Below is a small trained network, with its code and all its weights. Each question gives an input and a class and asks what happens when units are switched off, that is, made to give their printed mean instead of their output.

import numpy as np


def w(rows, s, z=0):
    codes = np.array(rows[::2]) - 128.0
    scale = np.full(codes.shape[1], s)
    scale[-1] = z or s
    return codes * scale


def f(y):
    return y / 2 * (1 + np.tanh(0.7978845608 * (y + 0.044715 * y**3)))


def log_softmax(a):
    a = a - a.max(-1, keepdims=True)
    return a - np.log(np.exp(a).sum(-1, keepdims=True))


def net(x, mask):
    res = np.array(x, float).reshape(1, 8) / 4 @ E
    y = f(res @ A[0][:, :-1].T + A[0][:, -1])
    res = res + np.where(mask, y, B[0][:, -1]) @ B[0][:, :-1]
    return log_softmax(res[-1] @ U[:, :-1].T + U[:, -1])


A, B = {}, {}
E = w([
[24,185,74,224,34],'x0',
[129,125,127,134,130],'x1',
[48,207,251,130,190],'x2',
[125,121,132,136,126],'x3',
[121,123,130,112,118],'x4',
[130,141,121,135,142],'x5',
[145,168,104,155,170],'x6',
[255,207,189,151,38],'x7',
],0.0069)
A[0] = w([
[62,178,248,128,188,38],'neuron 1',
[163,116,215,80,176,138],'neuron 2',
[152,108,146,99,152,37],'neuron 3',
[67,81,113,120,210,124],'neuron 4',
[98,149,101,171,113,21],'neuron 5',
[103,81,112,132,150,36],'neuron 6',
[91,88,121,124,150,86],'neuron 7',
[135,71,37,105,112,164],'neuron 8',
[80,95,60,121,196,104],'neuron 9',
[164,129,172,123,117,38],'neuron 10',
[145,102,145,125,150,26],'neuron 11',
[185,94,119,125,172,86],'neuron 12',
[209,174,136,109,100,119],'neuron 13',
[129,85,159,111,93,228],'neuron 14',
[146,88,128,132,132,2],'neuron 15',
[174,54,143,116,157,146],'neuron 16',
[182,153,176,165,119,100],'neuron 17',
[175,136,138,76,199,111],'neuron 18',
[114,92,132,79,94,193],'neuron 19',
[75,147,122,179,103,27],'neuron 20',
],0.011,0.005)
B[0] = w([
[211,14,2,121,190,255],'neuron 1',
[66,172,83,184,74,240],'neuron 2',
[97,71,97,91,68,137],'neuron 3',
[168,163,217,87,118,251],'neuron 4',
[106,173,81,138,86,142],'neuron 5',
[159,83,173,54,64,143],'neuron 6',
[184,181,164,114,117,162],'neuron 7',
[156,72,135,157,179,250],'neuron 8',
[104,92,217,82,110,230],'neuron 9',
[120,91,156,77,111,138],'neuron 10',
[96,53,129,80,52,118],'neuron 11',
[65,76,84,173,90,173],'neuron 12',
[146,76,211,61,171,223],'neuron 13',
[138,187,114,208,207,207],'neuron 14',
[101,41,130,32,96,114],'neuron 15',
[95,171,91,183,86,215],'neuron 16',
[152,124,206,55,128,186],'neuron 17',
[62,194,100,204,53,204],'neuron 18',
[146,156,133,162,182,191],'neuron 19',
[81,168,94,162,46,163],'neuron 20',
],0.0088,0.0059)
U = w([
[196,67,18,76,202,186],'0',
[25,204,114,167,39,16],'1',
[125,175,157,155,236,254],'2',
[142,146,234,2,116,14],'3',
],0.0085,0.0052)

Each question gives the input, the list of numbers given to net, and the class t.
The units are the neurons (one row each of A and B). Each row of codes is followed by its name. A weight is (code - 128) times the scale printed after its matrix; where a second scale follows, it is the last column's (A, B and U).
mask holds one flag per neuron, in row order. A switched-off neuron (its flag False) gives its mean, the last column of its row in B, instead of its output. The means were averaged over made-up inputs and are rounded, as every weight is.
A unit's drop is (log p(t) with every unit on - log p(t) with that unit switched off) / (log p(t) with every unit on - log p(t) with every unit switched off).
The circuit of an input: a set's keep is (log p(t) with only the set's units on - log p(t) with every unit switched off) / (log p(t) with every unit on - log p(t) with every unit switched off). Starting from the 12 units with the biggest drops (on a tie, the unit counted first), units are removed one at a time, each time the one whose removal leaves the highest keep (on an exact tie, the one counted first), for as long as the keep stays at least 0.8.
circuit, biggest first: the units of the circuit, biggest drop first
most important unit: the unit with the biggest drop
k most important neurons: the k neurons with the biggest drops, biggest first
drop when u is switched off: that unit's drop, to one decimal
input [3,-7,-2,0,8,-1,0,5], class 3: 2 most important neurons	neuron 1; neuron 13
input [-7,-8,6,4,3,-1,-6,6], class 1: circuit, biggest first	neuron 2
input [-6,2,4,-4,-4,-5,-4,-3], class 1: circuit, biggest first	neuron 2; neuron 18
input [-6,3,-6,0,-8,8,0,7], class 3: 2 most important neurons	neuron 13; neuron 17
input [3,3,-3,-4,-6,7,-2,5], class 3: circuit, biggest first	neuron 1; neuron 13; neuron 2
input [-8,5,2,-3,-1,-3,-1,-7], class 1: circuit, biggest first	neuron 18; neuron 2
input [7,6,-5,-5,5,5,-8,-7], class 2: circuit, biggest first	neuron 8; neuron 19; neuron 1
input [-7,-1,-1,1,7,1,-1,7], class 1: circuit, biggest first	neuron 2; neuron 18
input [-4,-2,4,2,-5,-6,-5,-7], class 3: 3 most important neurons	neuron 4; neuron 9; neuron 6
input [-3,-6,2,5,-7,4,4,-6], class 3: circuit, biggest first	neuron 4; neuron 9
input [-1,4,3,1,-8,0,3,1], class 0: 2 most important neurons	neuron 1; neuron 4
input [-2,-5,-5,1,7,1,1,-7], class 3: circuit, biggest first	neuron 9; neuron 4
input [-4,-8,-5,-5,6,-8,-1,-7], class 3: 4 most important neurons	neuron 9; neuron 4; neuron 1; neuron 6
input [-8,0,-4,4,-1,-1,6,2], class 1: most important unit	neuron 18
input [-3,6,-4,7,-1,-7,1,-7], class 3: 2 most important neurons	neuron 9; neuron 4
input [-6,2,3,6,1,-1,-2,4], class 1: 2 most important neurons	neuron 2; neuron 18
input [2,5,7,8,4,-8,5,8], class 3: 3 most important neurons	neuron 17; neuron 13; neuron 8
input [5,-8,-4,3,-8,0,-6,-4], class 2: 2 most important neurons	neuron 1; neuron 8
input [4,1,-2,-2,8,8,-8,3], class 2: 3 most important neurons	neuron 1; neuron 2; neuron 18
input [-4,-3,8,-6,7,2,-8,-2], class 0: most important neuron	neuron 1
input [0,3,-1,1,-5,1,-2,-7], class 3: 2 most important neurons	neuron 9; neuron 4
input [6,2,-6,-5,-7,-6,-6,6], class 0: 3 most important neurons	neuron 4; neuron 18; neuron 2
input [-3,2,-2,3,-8,2,-7,-5], class 2: drop when neuron 13 is switched off	0.2
input [-5,7,8,1,-7,-8,7,2], class 0: drop when neuron 1 is switched off	1.6
input [-8,-8,-3,-7,-8,2,7,1], class 1: drop when neuron 18 is switched off	0.1
